Below are the code and all the weights of a small trained network. Each question names an input and a target symbol and asks about switching units off, where a switched-off unit gives its printed mean instead of its output.

import numpy as np


def w(rows, s, z=0):
    codes = np.array(rows[::2]) - 128.0
    scale = np.full(codes.shape[1], s)
    scale[-1] = z or s
    return codes * scale


def norm(h):
    return h / np.sqrt((h * h).mean(-1, keepdims=True) + 1e-5)


def f(y):
    return y / 2 * (1 + np.tanh(0.7978845608 * (y + 0.044715 * y**3)))


def softmax(a):
    e = np.exp(a - a.max(-1, keepdims=True))
    return e / e.sum(-1, keepdims=True)


def log_softmax(a):
    a = a - a.max(-1, keepdims=True)
    return a - np.log(np.exp(a).sum(-1, keepdims=True))


def net(x, mask):
    ids = ['αβγδεθξπστφψω'.index(c) for c in x.split()]
    T = len(ids)
    res = E[ids] + P[:T]
    q, k, v = (norm(res) @ M[0].T for M in (Q, K, V))
    z = softmax(np.where(np.tri(T) > 0, q @ k.T / 2**0.5, -1e9)) @ v
    res = res + np.where(mask[0], z, O[0][:, -1]) @ O[0][:, :-1]
    y = f(norm(res) @ A[0][:, :-1].T + A[0][:, -1])
    res = res + np.where(mask[1:17], y, B[0][:, -1]) @ B[0][:, :-1]
    return log_softmax(norm(res)[-1] @ U[:, :-1].T + U[:, -1])


Q, K, V, O, A, B = {}, {}, {}, {}, {}, {}
E = w([
[148,189,82,137,191],'α',
[143,217,96,81,145],'β',
[165,173,96,148,193],'γ',
[135,205,82,115,174],'δ',
[118,193,58,122,185],'ε',
[143,217,124,116,157],'θ',
[170,192,133,143,170],'ξ',
[160,175,121,165,192],'π',
[164,210,188,138,135],'σ',
[195,197,245,98,70],'τ',
[84,137,112,182,192],'φ',
[50,132,45,190,200],'ψ',
[144,145,193,203,178],'ω',
],0.012)
P = w([
[96,121,200,111,200],'0',
[212,103,67,130,97],'1',
[174,156,126,134,158],'2',
[139,199,118,169,115],'3',
[18,190,159,143,78],'4',
[222,138,160,104,148],'5',
[121,177,186,87,178],'6',
[6,196,80,174,69],'7',
],0.019)
Q[0] = w([
[137,98,174,40,254],'H0',
[221,206,65,180,143],'H0',
],0.017)
K[0] = w([
[169,237,65,254,58],'H0',
[59,99,175,223,77],'H0',
],0.016)
V[0] = w([
[156,176,164,6,81],'H0',
[189,128,232,177,94],'H0',
],0.019)
O[0] = w([
[122,189,113,5,118,5],'H0',
[161,105,70,77,222,243],'H0',
],0.023,0.0028)
A[0] = w([
[81,95,119,115,53,55],'N0',
[170,123,87,129,88,206],'N1',
[119,64,102,100,150,46],'N2',
[118,129,97,97,134,61],'N3',
[85,115,170,121,165,99],'N4',
[49,148,153,143,90,123],'N5',
[153,125,122,124,172,227],'N6',
[46,128,120,75,70,17],'N7',
[92,30,131,139,62,80],'N8',
[139,162,155,178,147,132],'N9',
[200,2,103,90,109,60],'N10',
[97,177,146,86,125,77],'N11',
[139,78,132,184,127,254],'N12',
[188,101,171,116,120,24],'N13',
[131,143,101,94,150,111],'N14',
[171,75,131,75,101,107],'N15',
],0.026,0.0068)
B[0] = w([
[146,101,137,190,69,143],'N0',
[126,131,223,165,183,161],'N1',
[152,142,165,142,60,150],'N2',
[115,140,146,135,88,160],'N3',
[131,195,124,170,134,147],'N4',
[143,78,138,87,194,211],'N5',
[153,92,132,161,85,254],'N6',
[201,188,198,125,86,143],'N7',
[139,150,114,26,2,157],'N8',
[96,157,118,122,129,224],'N9',
[15,145,61,126,145,153],'N10',
[100,100,76,180,133,172],'N11',
[120,112,102,47,104,243],'N12',
[181,87,87,145,140,132],'N13',
[121,135,165,146,109,211],'N14',
[144,165,95,112,91,141],'N15',
],0.02,0.012)
U = w([
[110,201,144,106,134,108],'α',
[117,228,136,132,99,1],'β',
[131,195,8,111,85,13],'γ',
[98,139,80,152,212,218],'δ',
[81,72,192,78,193,209],'ε',
[64,145,79,233,93,67],'θ',
[185,84,200,193,155,200],'ξ',
[170,32,64,129,128,93],'π',
[232,152,89,77,154,134],'σ',
[154,126,85,69,135,168],'τ',
[114,54,99,106,56,33],'φ',
[109,71,191,92,45,104],'ψ',
[121,27,69,129,199,194],'ω',
],0.011,0.0034)

Each question gives the input, a string of symbols that net reads in full, and the target symbol t.
The units are the heads (2 rows each of Q, K, V and O) and the neurons (one row each of A and B). Each row of codes is followed by its name. A weight is (code - 128) times the scale printed after its matrix; where a second scale follows, it is the last column's (O, A, B and U).
mask holds one flag per unit, heads first, then neurons. A switched-off unit (its flag False) gives its mean, the last column of its rows in O or B, instead of its output. The means were averaged over made-up inputs and are rounded, as every weight is.
A unit's drop is (log p(t) with every unit on - log p(t) with that unit switched off) / (log p(t) with every unit on - log p(t) with every unit switched off).
The circuit of an input: a set's keep is (log p(t) with only the set's units on - log p(t) with every unit switched off) / (log p(t) with every unit on - log p(t) with every unit switched off). Starting from the 12 units with the biggest drops (on a tie, the unit counted first), units are removed one at a time, each time the one whose removal leaves the highest keep (on an exact tie, the one counted first), for as long as the keep stays at least 0.8.
circuit, biggest first: the units of the circuit, biggest drop first
unit that matters most: the unit with the biggest drop
k most important neurons: the k neurons with the biggest drops, biggest first
drop when u is switched off: that unit's drop, to one decimal
input δ σ σ ξ ψ φ ξ, target ξ: 2 most important neurons	(N12; N6)
input θ ε ξ θ β γ ψ σ, target β: circuit, biggest first	(H0; N7; N12)
input θ ξ ψ θ, target θ: 3 most important neurons	(N11; N12; N5)
input σ α α θ ξ, target γ: 3 most important neurons	(N5; N11; N12)
input ω ε ξ ψ δ, target π: circuit, biggest first	(H0; N6)
input ε ξ ε δ ξ β, target ξ: 3 most important neurons	(N12; N1; N8)
input θ ψ ξ ψ δ α φ θ, target β: circuit, biggest first	(H0; N7; N12)
input ε ξ ξ ε, target ε: circuit, biggest first	(H0; N5; N6)
input ξ σ ε ε ω, target θ: most important neuron	(N5)
input δ ξ σ, target σ: circuit, biggest first	(H0; N12; N6)
input δ φ ξ ξ ε ε ξ ε, target ξ: 4 most important neurons	(N7; N5; N12; N0)
input ε δ γ ε ξ σ ε θ, target ψ: 2 most important neurons	(N5; N0)
input ξ ξ ε ε σ, target θ: circuit, biggest first	(N11; N12)
input π ψ φ, target ψ: circuit, biggest first	(H0; N8; N12)
input ε ξ δ θ β σ φ δ, target ψ: circuit, biggest first	(H0; N5; N7)
input α π ξ α δ θ ξ γ, target ε: unit that matters most	N5
input ψ ξ ξ ξ γ ε, target ξ: circuit, biggest first	(N1; N8)
input ψ σ ε, target ψ: circuit, biggest first	(H0; N12)
input θ ξ δ ξ π, target β: 4 most important neurons	(N7; N11; N6; N12)
input θ δ ξ ψ ε γ ξ ε, target β: most important neuron	(N7)
input σ θ ξ ψ γ β α γ, target γ: 3 most important neurons	(N5; N3; N12)
input δ ξ ψ, target ψ: 2 most important neurons	(N8; N12)
input ω ξ α π ω π ε, target π: 2 most important neurons	(N6; N12)
input θ ε ξ, target ξ: 2 most important neurons	(N12; N8)
input ε σ ξ ξ, target ε: drop when N8 is switched off	0.1
input δ σ δ ω ξ α, target ω: drop when N10 is switched off	0.3
